Below are the code and all the weights of a small trained network. Each question names an input and a class and asks about switching units off, where a switched-off unit gives its printed mean instead of its output.

import numpy as np


def w(rows, s, z=0):
    codes = np.array(rows[::2]) - 128.0
    scale = np.full(codes.shape[1], s)
    scale[-1] = z or s
    return codes * scale


def norm(h):
    return h / np.sqrt((h * h).mean(-1, keepdims=True) + 1e-5)


def f(y):
    return np.maximum(y, 0)


def log_softmax(a):
    a = a - a.max(-1, keepdims=True)
    return a - np.log(np.exp(a).sum(-1, keepdims=True))


def net(x, mask):
    res = np.array(x, float).reshape(1, 3) / 4 @ E
    u = 0
    for l in range(2):
        y = f(norm(res) @ A[l][:, :-1].T + A[l][:, -1])
        res = res + np.where(mask[u : u + 4], y, B[l][:, -1]) @ B[l][:, :-1]
        u += 4
    return log_softmax(norm(res)[-1] @ U[:, :-1].T + U[:, -1])


A, B = {}, {}
E = w([
[1,135,115,108,53,186,167,75,68],'x0',
[128,31,171,181,95,125,154,77,125],'x1',
[148,81,112,164,69,207,99,197,74],'x2',
],0.0089)
A[0] = w([
[26,231,152,105,55,207,144,179,90,156],'L0N0',
[145,189,160,50,148,39,139,37,207,87],'L0N1',
[134,66,225,255,137,193,224,111,156,164],'L0N2',
[219,167,96,142,129,150,45,231,227,2],'L0N3',
],0.0054,0.0023)
B[0] = w([
[41,213,113,171,103,200,190,164,181,253],'L0N0',
[210,168,155,1,31,165,119,143,142,249],'L0N1',
[104,128,38,103,84,73,13,138,48,234],'L0N2',
[116,133,62,125,199,181,97,112,90,254],'L0N3',
],0.0081,0.0053)
A[1] = w([
[141,160,78,87,138,160,198,135,160,137],'L1N0',
[122,163,181,101,133,90,159,119,162,109],'L1N1',
[127,173,141,91,82,128,153,154,71,247],'L1N2',
[181,146,151,128,253,182,89,202,142,127],'L1N3',
],0.0078,0.0015)
B[1] = w([
[165,7,107,114,127,72,112,112,103,208],'L1N0',
[131,89,213,103,130,103,78,104,88,171],'L1N1',
[163,135,183,187,147,151,112,138,205,214],'L1N2',
[105,178,98,110,200,132,199,129,33,254],'L1N3',
],0.012,0.0068)
U = w([
[18,166,142,169,78,224,168,144,182,193],'0',
[184,155,226,4,112,61,113,87,188,169],'1',
[158,180,33,111,219,134,142,173,50,181],'2',
[107,129,151,156,157,81,174,150,146,18],'3',
[126,111,169,173,158,83,192,163,163,2],'4',
[135,49,86,155,71,94,31,113,80,137],'5',
[151,116,143,189,166,112,176,126,192,12],'6',
],0.012,0.0063)

Each question gives the input, the list of numbers given to net, and the class t.
The units are the neurons (one row each of A and B). Each row of codes is followed by its name. A weight is (code - 128) times the scale printed after its matrix; where a second scale follows, it is the last column's (A, B and U).
mask holds one flag per neuron, layer by layer. A switched-off neuron (its flag False) gives its mean, the last column of its row in B, instead of its output. The means were averaged over made-up inputs and are rounded, as every weight is.
A unit's drop is (log p(t) with every unit on - log p(t) with that unit switched off) / (log p(t) with every unit on - log p(t) with every unit switched off).
The circuit of an input: a set's keep is (log p(t) with only the set's units on - log p(t) with every unit switched off) / (log p(t) with every unit on - log p(t) with every unit switched off). Starting from all 8 units, units are removed one at a time, each time the one whose removal leaves the highest keep (on an exact tie, the one counted first), for as long as the keep stays at least 0.8.
circuit, biggest first: the units of the circuit, biggest drop first
k most important neurons: the k neurons with the biggest drops, biggest first
k most important neurons of layer l: the k neurons of layer l with the biggest drops, biggest first
drop of u: that unit's drop, to one decimal
input [-3,6,-2], class 5: circuit, biggest first -> L0N2
input [0,1,4], class 5: 4 most important neurons -> L1N3, L0N2, L0N1, L0N0
input [-4,-6,-8], class 1: 2 most important neurons -> L0N1, L1N1
input [7,-6,-7], class 1: 3 most important neurons of layer 1 -> L1N0, L1N1, L1N3
input [2,5,-4], class 1: 3 most important neurons -> L0N1, L0N3, L1N0
input [6,-5,-6], class 1: 3 most important neurons -> L1N0, L0N1, L1N1
input [6,5,-7], class 1: 2 most important neurons of layer 0 -> L0N1, L0N3
input [6,7,-8], class 1: drop of L0N3 -> 0.1
input [6,-1,-6], class 1: drop of L1N1 -> 0.2
input [2,-3,0], class 0: drop of L0N0 -> 0.4
